Below are the code and all the weights of a small trained network. Each question names an input and a class and asks about switching units off, where a switched-off unit gives its printed mean instead of its output.

import numpy as np


def w(rows, s, z=0):
    codes = np.array(rows[::2]) - 128.0
    scale = np.full(codes.shape[1], s)
    scale[-1] = z or s
    return codes * scale


def f(y):
    return y / 2 * (1 + np.tanh(0.7978845608 * (y + 0.044715 * y**3)))


def log_softmax(a):
    a = a - a.max(-1, keepdims=True)
    return a - np.log(np.exp(a).sum(-1, keepdims=True))


def net(x, mask):
    res = np.array(x, float).reshape(1, 6) / 4 @ E
    y = f(res @ A[0][:, :-1].T + A[0][:, -1])
    res = res + np.where(mask, y, B[0][:, -1]) @ B[0][:, :-1]
    return log_softmax(res[-1] @ U[:, :-1].T + U[:, -1])


A, B = {}, {}
E = w([
[134,117,95,253,186,60,45,167,30],'x0',
[85,23,254,59,185,46,157,88,159],'x1',
[137,230,227,182,131,154,107,85,155],'x2',
[172,44,96,239,167,238,245,165,163],'x3',
[244,116,234,158,89,28,117,175,47],'x4',
[67,62,64,235,96,55,121,140,118],'x5',
],0.0092)
A[0] = w([
[137,158,167,179,131,124,150,126,150,133],'n1',
[115,107,120,128,131,135,106,109,125,3],'n2',
[251,140,176,79,97,123,177,174,114,182],'n3',
[166,99,89,180,147,120,130,170,62,64],'n4',
[96,128,86,78,140,114,90,99,97,122],'n5',
[203,135,167,104,79,127,150,137,121,109],'n6',
[155,193,99,163,112,174,97,177,119,102],'n7',
[136,134,139,138,199,204,127,131,116,158],'n8',
[154,159,146,140,152,130,133,153,134,93],'n9',
[132,164,123,145,189,152,172,138,139,71],'n10',
[182,176,70,164,105,188,127,138,114,138],'n11',
[137,62,109,175,173,130,179,155,88,111],'n12',
[101,164,148,104,150,163,154,120,131,110],'n13',
[163,176,196,109,169,95,44,102,84,153],'n14',
[132,122,86,154,120,133,105,157,116,142],'n15',
[134,150,94,57,108,173,147,115,161,101],'n16',
[159,144,160,110,113,122,133,107,111,56],'n17',
],0.016,0.0057)
B[0] = w([
[105,173,80,53,96,89,136,122,139,173],'n1',
[117,79,110,130,105,107,128,145,143,127],'n2',
[117,132,134,24,175,57,225,176,192,242],'n3',
[209,209,2,175,134,95,135,219,146,207],'n4',
[102,131,132,93,131,71,150,204,81,179],'n5',
[124,136,114,121,152,71,182,164,142,198],'n6',
[59,49,159,55,144,117,106,82,61,205],'n7',
[197,93,135,87,169,124,160,49,122,183],'n8',
[108,109,95,110,109,124,100,107,140,150],'n9',
[113,178,137,87,117,183,188,108,109,164],'n10',
[20,131,180,67,167,74,126,74,49,224],'n11',
[178,103,200,135,105,75,154,226,197,211],'n12',
[155,150,48,137,107,162,88,121,134,174],'n13',
[34,140,104,102,181,13,142,167,85,252],'n14',
[147,183,78,118,119,91,103,145,97,178],'n15',
[255,137,62,103,158,198,139,86,111,208],'n16',
[132,111,105,122,102,91,127,172,131,166],'n17',
],0.0096,0.021)
U = w([
[33,158,172,154,44,166,103,104,169,59],'0',
[178,142,99,123,147,102,178,158,166,192],'1',
[57,147,101,92,139,50,156,146,87,211],'2',
[46,41,145,128,108,136,102,179,151,1],'3',
[109,95,227,202,98,141,177,130,199,53],'4',
[160,161,77,219,106,92,82,173,74,38],'5',
[116,142,109,105,139,217,148,6,79,119],'6',
],0.011,0.0087)

Each question gives the input, the list of numbers given to net, and the class t.
The units are the neurons (one row each of A and B). Each row of codes is followed by its name. A weight is (code - 128) times the scale printed after its matrix; where a second scale follows, it is the last column's (A, B and U).
mask holds one flag per neuron, in row order. A switched-off neuron (its flag False) gives its mean, the last column of its row in B, instead of its output. The means were averaged over made-up inputs and are rounded, as every weight is.
A unit's drop is (log p(t) with every unit on - log p(t) with that unit switched off) / (log p(t) with every unit on - log p(t) with every unit switched off).
The circuit of an input: a set's keep is (log p(t) with only the set's units on - log p(t) with every unit switched off) / (log p(t) with every unit on - log p(t) with every unit switched off). Starting from the 12 units with the biggest drops (on a tie, the unit counted first), units are removed one at a time, each time the one whose removal leaves the highest keep (on an exact tie, the one counted first), for as long as the keep stays at least 0.8.
circuit, biggest first: the units of the circuit, biggest drop first
unit that matters most: the unit with the biggest drop
top k neurons: the k neurons with the biggest drops, biggest first
drop when u is switched off: that unit's drop, to one decimal
input [5,6,-6,7,-1,8], class 1: circuit, biggest first : n12
input [-5,-7,-3,-6,-3,1], class 6: circuit, biggest first : n16, n14, n3
input [6,-2,-1,-3,-6,8], class 5: circuit, biggest first : n3, n14, n4
input [7,5,-1,0,-3,2], class 1: circuit, biggest first : n11, n14
input [-7,6,7,0,0,-3], class 1: top 2 neurons : n11, n16
input [6,4,3,2,1,2], class 5: top 2 neurons : n3, n11
input [3,0,0,3,7,0], class 1: top 3 neurons : n4, n11, n12
input [-8,1,0,3,8,6], class 1: top 2 neurons : n14, n11
input [8,8,-6,8,0,5], class 1: top 2 neurons : n12, n4
input [-3,-6,-1,-1,0,-3], class 6: top 2 neurons : n14, n16
input [4,-1,-7,3,3,-1], class 1: drop when n12 is switched off : 0.2
input [5,-5,2,7,-3,-6], class 6: drop when n14 is switched off : 0.5
input [3,-1,-8,4,-2,7], class 5: drop when n3 is switched off : 0.2
input [6,0,-2,7,-5,6], class 1: unit that matters most : n12
